Table B holds the same points as the rows below and some others, measured another way and shuffled. Each row below is followed by which row of B it is.
B:
1: 80 -253 -209 119 -181 196 -250 35 277 10 51 217 185 -198 39 -13 -82 113 -186 -292 -142 99 104 40 -129 9 -131 221 59
2: 98 -414 -34 93 16 -387 73 -219 338 481 -149 490 -228 415 -168 -236 497 -155 -240 -218 37 -124 153 -500 -637 259 -559 -353 -333
3: 200 -245 155 -154 66 603 269 359 -284 -379 58 -398 141 -2 -244 -116 -115 41 180 493 -73 -221 -102 284 -15 -224 519 -42 231
4: 149 -247 -352 -139 266 223 -270 245 433 -138 170 -254 74 -6 -343 -29 355 -64 -77 -66 -168 83 356 -125 -376 -210 -86 -51 0
5: -165 -153 57 146 135 -48 266 -168 -93 229 -185 93 -75 260 -51 256 213 104 -231 21 -74 59 -15 -66 -191 -23 -240 -224 -30
6: -35 -51 238 134 165 -284 -250 -109 239 257 -14 138 -59 170 86 -107 224 -102 -434 -209 89 226 21 -586 -548 19 -651 -112 -47
7: -28 218 377 137 143 123 -96 118 -140 -240 -173 -276 130 29 180 97 -252 43 -114 214 -5 213 -137 -95 -78 -256 -122 22 293
8: 128 -444 -395 140 53 74 283 -184 -27 202 -50 427 -58 114 -510 53 474 26 -1 -146 -253 -218 253 192 -299 357 -36 -420 -374
9: 742 231 -161 -299 86 454 -641 55 387 -317 -280 384 -190 260 94 -6 -179 -219 293 -215 -465 296 380 -222 -272 -43 163 49 -204
10: 51 -284 -240 55 70 156 97 -53 73 90 -47 165 0 88 -230 126 239 72 -86 -91 -201 -15 167 82 -203 55 -46 -160 -115
11: -32 50 -44 133 -14 320 -7 -137 -118 -18 -208 184 60 12 186 427 -213 227 -123 -125 -284 253 -14 206 108 -96 28 113 94
12: -70 -404 -170 146 -233 -45 -148 -27 419 262 22 247 123 -72 96 -72 40 111 -335 -321 0 39 58 -138 -237 -24 -363 198 76
13: 135 -173 -47 -36 -63 286 -288 451 370 -394 59 -442 303 -187 -19 -241 -208 9 31 174 -1 -16 80 -10 -124 -384 51 256 386
14: 20 168 455 145 75 296 92 181 -387 -371 -145 -342 195 -38 92 40 -357 74 14 402 -5 57 -238 115 43 -216 124 -7 336
15: 125 -247 128 -185 179 466 255 296 -165 -248 39 -417 51 137 -252 -37 66 11 81 444 -58 -150 -39 128 -126 -270 350 -117 179
16: 312 -235 -203 3 -40 441 -338 325 184 -372 264 -108 303 -375 -286 -267 -51 -20 44 -47 -149 -34 197 144 -195 -9 149 118 82
17: -114 -429 -31 187 129 -238 292 -212 8 420 6 273 -100 217 -312 -50 533 -10 -323 -107 37 -133 61 -214 -480 240 -429 -395 -244
18: -80 -217 -187 143 -161 124 292 -208 21 191 -402 336 -50 253 110 382 -63 238 -37 -66 -250 3 26 245 100 -38 19 -16 7
19: 79 24 234 -52 230 400 140 360 -222 -461 -78 -597 169 48 -172 8 -120 17 143 540 -44 -42 -64 143 -31 -362 276 -99 320
20: -143 -126 320 291 -99 -275 408 -222 -157 247 -460 236 -79 374 142 50 -31 62 -120 165 78 -112 -197 -115 -138 58 -316 -252 36
21: -169 -397 -15 260 68 -374 405 -283 11 482 -185 341 -140 347 -234 7 497 10 -279 -71 37 -158 37 -208 -436 241 -482 -448 -244
22: -130 -236 52 354 -12 -389 394 -274 -51 314 -366 328 -74 319 -150 35 282 21 -129 24 7 -162 4 -98 -286 230 -433 -431 -160
23: 20 178 73 77 235 316 -106 94 -140 -293 -91 -236 129 -32 -9 268 -119 84 -47 117 -202 251 40 95 -34 -206 23 -24 170
24: 316 118 235 36 -211 175 151 -207 -134 -21 -672 503 -198 476 357 171 -423 31 240 117 -256 26 -100 43 72 17 146 -50 -25
25: 152 -90 -101 50 -78 383 -344 215 179 -284 107 -84 283 -302 9 -45 -218 80 -65 -93 -145 131 85 113 -65 -149 53 259 199
26: 78 -306 164 41 -382 240 -225 516 392 -370 33 -436 420 -281 200 -453 -490 58 1 252 191 -149 -143 -3 -21 -422 51 473 582
27: 114 -339 -437 -181 495 67 -264 250 530 -29 297 -350 -5 89 -605 -100 744 -177 -172 -84 -119 59 498 -315 -642 -169 -259 -288 -141
28: -72 -209 429 -185 175 298 390 274 -195 -108 -94 -550 -29 341 13 8 -33 52 -63 587 118 -104 -250 -80 -117 -469 203 -57 360
29: 78 -375 390 -199 196 442 326 305 -328 -113 257 -425 48 94 -272 -231 136 -28 -115 475 127 -204 -214 -46 -279 -189 272 -129 185
30: 219 -158 16 119 -89 -131 124 -279 72 257 -412 600 -213 417 7 -12 107 -63 11 -116 -155 -69 79 -176 -298 257 -232 -285 -272
31: -4 -36 280 10 178 214 227 234 -187 -265 -145 -450 87 158 -93 8 -63 21 50 476 15 -68 -109 38 -87 -304 116 -145 272
32: 133 13 -94 49 199 331 -100 200 -12 -355 -17 -277 171 -82 -230 76 6 18 65 143 -194 78 154 148 -97 -161 106 -91 124
33: -18 -568 444 -107 -454 385 188 379 67 -24 113 -271 231 -74 323 -395 -467 159 -182 331 292 -256 -439 -14 5 -376 218 495 555
34: 47 141 50 46 248 328 -53 128 -142 -300 -99 -277 110 9 -82 234 -70 67 2 180 -205 186 61 113 -42 -231 85 -68 159
35: -18 133 228 167 185 138 -103 35 -172 -161 -36 -142 129 -49 9 108 -79 39 -176 71 -71 207 -47 -59 -154 -86 -164 -60 137
36: 46 210 292 96 195 161 -192 175 -64 -327 -96 -327 155 -16 61 23 -178 -19 -74 207 -29 196 -41 -113 -146 -250 -112 -13 252
37: 147 -127 -111 -27 46 322 -209 330 232 -351 43 -323 230 -124 -139 -100 -66 4 42 124 -103 16 143 55 -137 -264 79 99 223
38: -285 -262 24 266 21 -289 534 -367 -90 494 -407 334 -189 471 16 324 286 156 -251 -16 -50 -50 -59 -52 -177 83 -379 -332 -117
39: -28 -485 479 -319 171 463 487 216 -332 128 210 -377 -107 306 -96 -92 158 51 -239 474 160 -170 -322 -124 -258 -292 284 -55 208
40: -85 -399 -70 164 136 -405 291 -96 226 321 -192 103 -110 383 -333 -134 561 -95 -150 47 74 -209 151 -294 -514 101 -472 -475 -182
41: 16 -321 -177 86 -178 120 13 34 247 52 -105 131 112 8 12 6 -30 124 -91 -92 -93 -41 72 62 -94 -75 -65 107 87
42: 88 -376 238 -240 158 503 363 289 -248 -123 131 -400 4 177 -229 -94 94 27 -12 470 23 -195 -145 70 -168 -263 376 -96 192
43: 613 -190 -78 180 -184 169 -261 -205 -87 15 20 901 -3 -143 -295 -382 51 -182 80 -386 -255 -122 179 -22 -418 717 -70 -241 -504
44: 14 -343 -225 41 -13 83 338 4 114 66 -272 54 -31 283 -208 111 191 82 84 137 -155 -195 131 152 -105 -72 39 -210 -17
45: 248 -219 588 -271 -108 417 270 98 -237 19 -174 34 -169 411 260 -151 -289 -12 0 384 57 -108 -349 -167 -132 -194 302 76 178
46: 337 121 212 -47 28 278 -259 24 7 -167 -187 175 -43 142 147 -26 -230 -76 26 4 -176 178 16 -158 -190 -43 10 24 16
47: -24 -320 -211 221 -221 74 257 -246 -23 240 -240 489 8 93 -17 198 21 191 -79 -182 -206 -77 26 228 -15 186 -60 -64 -109
48: 154 -146 155 -107 -123 591 98 361 -105 -424 -85 -373 217 -48 62 -36 -416 122 177 412 -86 -96 -138 295 152 -375 473 221 406
49: 59 -371 331 -241 221 432 329 336 -222 -134 188 -510 10 173 -249 -172 154 -12 -64 512 108 -194 -167 -49 -260 -293 285 -121 219
50: 231 -2 199 176 -88 52 -46 -217 -139 78 -223 517 -60 115 82 -43 -110 -29 -75 -136 -139 68 -43 -114 -228 273 -165 -129 -164
51: 193 -70 -78 -46 54 450 34 320 7 -464 -130 -360 188 -15 -160 15 -165 47 249 341 -194 -83 87 281 40 -288 345 -4 239
52: -149 -169 -52 185 124 -56 231 -276 -83 311 -166 272 -90 225 -75 301 268 120 -270 -129 -141 94 44 -29 -212 101 -286 -243 -134
53: -53 -345 -199 111 77 3 454 -220 -80 274 -256 283 -135 338 -259 244 360 104 -59 19 -194 -141 114 132 -170 125 -61 -370 -201
54: 170 -40 244 -46 247 68 -179 393 161 -358 29 -535 137 57 -206 -355 72 -196 20 362 112 -35 61 -303 -406 -285 -130 -141 222
55: -101 -204 183 283 -50 -352 393 -171 -28 230 -434 193 -76 398 -34 -38 137 -5 -62 169 67 -191 -70 -148 -252 89 -357 -356 -40
56: 35 -318 -298 122 149 26 126 -162 48 206 -8 286 -45 111 -368 110 440 23 -139 -187 -202 -30 236 21 -332 214 -191 -323 -267
57: 705 117 -155 -219 221 319 -762 272 451 -452 50 58 8 -10 -237 -351 57 -343 207 -141 -282 178 444 -335 -514 -4 -9 -68 -176
58: -37 50 246 159 8 -99 -47 -277 4 273 -273 373 -123 257 307 196 -61 58 -316 -190 -74 256 -89 -292 -223 27 -401 -22 -28
59: 225 -308 503 -262 69 289 119 310 -50 -90 74 -306 -45 261 -31 -405 -17 -135 -54 426 181 -175 -217 -319 -375 -247 128 -31 202
60: 19 -361 -227 78 16 133 192 -99 30 179 -47 240 -18 107 -236 108 261 90 -111 -97 -178 -75 128 104 -199 109 -43 -165 -134
61: -97 185 222 138 225 120 -145 -2 -110 -89 -65 -160 92 5 117 245 -69 77 -261 5 -91 321 -47 -124 -141 -180 -235 -5 166
62: 28 228 289 162 195 89 -345 73 -27 -199 18 -149 151 -115 100 21 -131 -23 -241 -28 -35 316 -21 -235 -245 -116 -302 31 164
63: 727 355 -162 -330 140 487 -685 157 433 -481 -371 170 -150 289 139 73 -277 -206 386 -89 -492 351 407 -177 -183 -227 223 92 -79
64: -7 -130 -115 115 111 205 101 -158 -127 103 -69 219 -8 66 -121 281 141 127 -162 -122 -238 116 74 118 -119 77 -58 -135 -99
65: 196 -208 -171 -77 129 366 -110 286 147 -289 104 -254 156 -80 -294 -90 100 -23 56 119 -150 -38 187 88 -198 -164 149 -38 95
66: -83 -452 -298 148 -77 -87 392 -238 125 379 -284 391 -117 329 -163 198 316 128 -96 -111 -161 -160 131 85 -169 126 -171 -254 -182
67: -146 20 164 195 116 105 130 -213 -257 154 -128 170 -7 97 91 345 3 165 -294 -77 -137 220 -98 5 -88 13 -188 -89 14
68: 64 -165 322 -41 198 105 125 340 -33 -243 5 -529 96 140 -210 -280 89 -108 1 482 151 -156 -73 -177 -317 -275 -5 -186 242
69: -105 -220 142 310 -83 -388 380 -312 -32 387 -440 416 -138 416 19 36 178 24 -144 4 26 -134 -59 -175 -280 198 -434 -357 -138
70: -88 -620 -300 88 -142 -208 291 -72 423 389 -185 229 -63 302 -171 -63 372 62 -149 -85 4 -253 149 -93 -304 -1 -279 -150 -79
71: -52 -498 -309 156 -25 -124 502 -243 42 370 -278 401 -140 356 -325 135 443 88 -43 -45 -160 -266 151 117 -230 220 -134 -399 -269
72: 612 381 64 -109 38 424 -522 142 146 -528 -369 127 -9 137 165 -3 -426 -146 360 37 -366 246 204 -56 -75 -130 199 62 28

259 -49 13 151 210 -498 42 -508 -212 53 435 -231 288 -153 -516 -197 325 -261 -176 291 389 -279 -311 5 263 340 : 33
-65 96 -47 343 1 -46 74 25 128 105 -99 145 88 62 -25 -52 -199 51 172 -147 172 38 42 191 -227 58 : 64
-107 446 2 10 -124 180 -132 -224 -68 245 -211 -156 95 -71 353 -62 -147 184 -68 -236 222 -269 448 22 19 192 : 72
192 -43 -200 379 -48 -103 74 -138 48 34 -324 99 123 281 -30 41 -372 15 129 -239 373 -156 20 241 -412 118 : 18
-128 151 231 19 87 -265 30 -199 -131 311 448 -177 214 -155 30 -68 269 -84 36 276 220 183 -299 -185 174 141 : 61
94 -245 -358 -77 120 170 -70 369 -58 -103 -367 145 75 21 26 263 -171 -140 183 -465 280 -163 115 75 -306 -410 : 55
40 -100 -197 235 -16 2 42 180 63 20 -273 201 82 168 30 128 -308 -23 261 -294 264 46 -4 169 -409 -136 : 23
138 -144 -69 66 126 -263 57 -369 -81 65 141 6 145 91 -367 -144 161 37 -41 218 182 50 -174 111 131 354 : 41
-70 28 -67 249 68 -3 72 78 211 9 -153 252 43 -1 -203 -68 -116 138 192 -83 -43 128 181 221 -170 76 : 56
-55 61 84 218 -9 -334 59 -367 -64 199 415 22 137 15 -283 -297 156 32 25 272 201 194 -288 133 208 433 : 47
119 -63 -41 164 24 -177 74 -183 88 32 -127 139 110 138 -250 -27 -96 142 155 121 58 153 38 140 -185 269 : 44
107 -112 -176 148 65 -3 23 175 21 7 -305 87 131 107 48 228 -246 -89 211 -272 284 -55 20 55 -418 -212 : 38
-51 -81 -22 21 6 -186 -15 111 -80 61 206 138 118 -74 -150 -2 49 -96 253 32 182 239 -213 9 -68 -36 : 35
-113 -93 61 -163 155 -89 24 -139 -148 278 249 -103 133 35 75 25 284 22 -3 207 171 273 -290 -159 196 88 : 31
214 -282 -149 -110 91 -67 16 45 -58 0 -318 64 143 201 -15 308 -111 10 214 -17 175 146 -37 -66 -361 -94 : 28
12 -191 -40 -72 88 -87 51 -85 10 95 -44 137 74 156 -159 37 73 167 153 176 -2 358 -82 29 -50 165 : 42
20 67 -178 333 238 26 73 -221 38 112 -49 -75 118 6 -100 -159 21 -57 -227 -235 332 -424 48 222 114 109 : 1
-171 262 146 -92 339 71 -15 -98 -20 253 155 -270 171 -347 97 -2 364 -31 -198 53 49 -186 168 -208 314 -34 : 54
58 454 54 -98 -184 157 -131 -432 -9 194 -495 -155 100 55 301 17 -232 432 -36 -40 16 -164 709 -18 -119 440 : 63
-35 59 -96 313 117 21 90 -48 160 85 -170 123 67 65 -94 -73 -116 88 44 -154 116 -62 124 216 -117 93 : 60
-181 176 23 28 205 48 -27 34 -103 247 201 -187 158 -239 192 -3 192 -159 -86 -157 300 -182 -62 -109 182 -166 : 62
-117 2 -170 63 187 161 -20 249 1 80 -95 29 88 -118 110 90 -4 -126 43 -361 249 -167 58 42 -64 -303 : 22
144 -25 102 20 239 -292 80 -470 -8 105 161 -113 192 -42 -398 -118 299 97 -115 421 2 47 -30 -21 205 424 : 70
-187 145 117 190 170 -218 78 -382 35 198 499 16 97 -175 -416 -442 382 105 -132 315 0 110 -111 170 503 475 : 16
13 -300 -265 -47 152 124 13 287 67 -64 -298 271 23 110 -113 168 -82 49 221 -216 43 162 61 127 -227 -207 : 29
-180 261 108 -191 23 22 -99 -249 -152 276 192 -170 112 -184 131 -121 245 128 -86 105 95 28 131 -116 325 229 : 30
1 -154 -217 13 189 123 -2 304 69 -58 -259 177 64 -54 -82 160 -64 -44 166 -280 86 -29 141 85 -209 -279 : 21
123 -121 -56 23 96 -83 46 49 68 1 -246 113 131 80 -110 187 -98 58 229 21 42 156 76 -4 -318 -16 : 39
-126 175 -38 310 127 136 91 -13 169 213 -228 16 81 79 190 2 -155 109 4 -223 157 -87 162 122 -152 8 : 53
-108 123 155 -138 80 -205 -55 -140 -183 210 420 -138 184 -265 -64 -72 324 -87 29 225 162 131 -166 -173 260 110 : 69
-220 158 33 159 92 -42 4 31 -126 299 329 -127 150 -144 216 -60 109 -206 -11 -161 425 -77 -273 -47 124 -128 : 14
-159 46 85 -183 316 31 6 -82 -84 255 198 -191 144 -189 72 23 392 -17 -125 121 74 38 -59 -199 307 -25 : 68
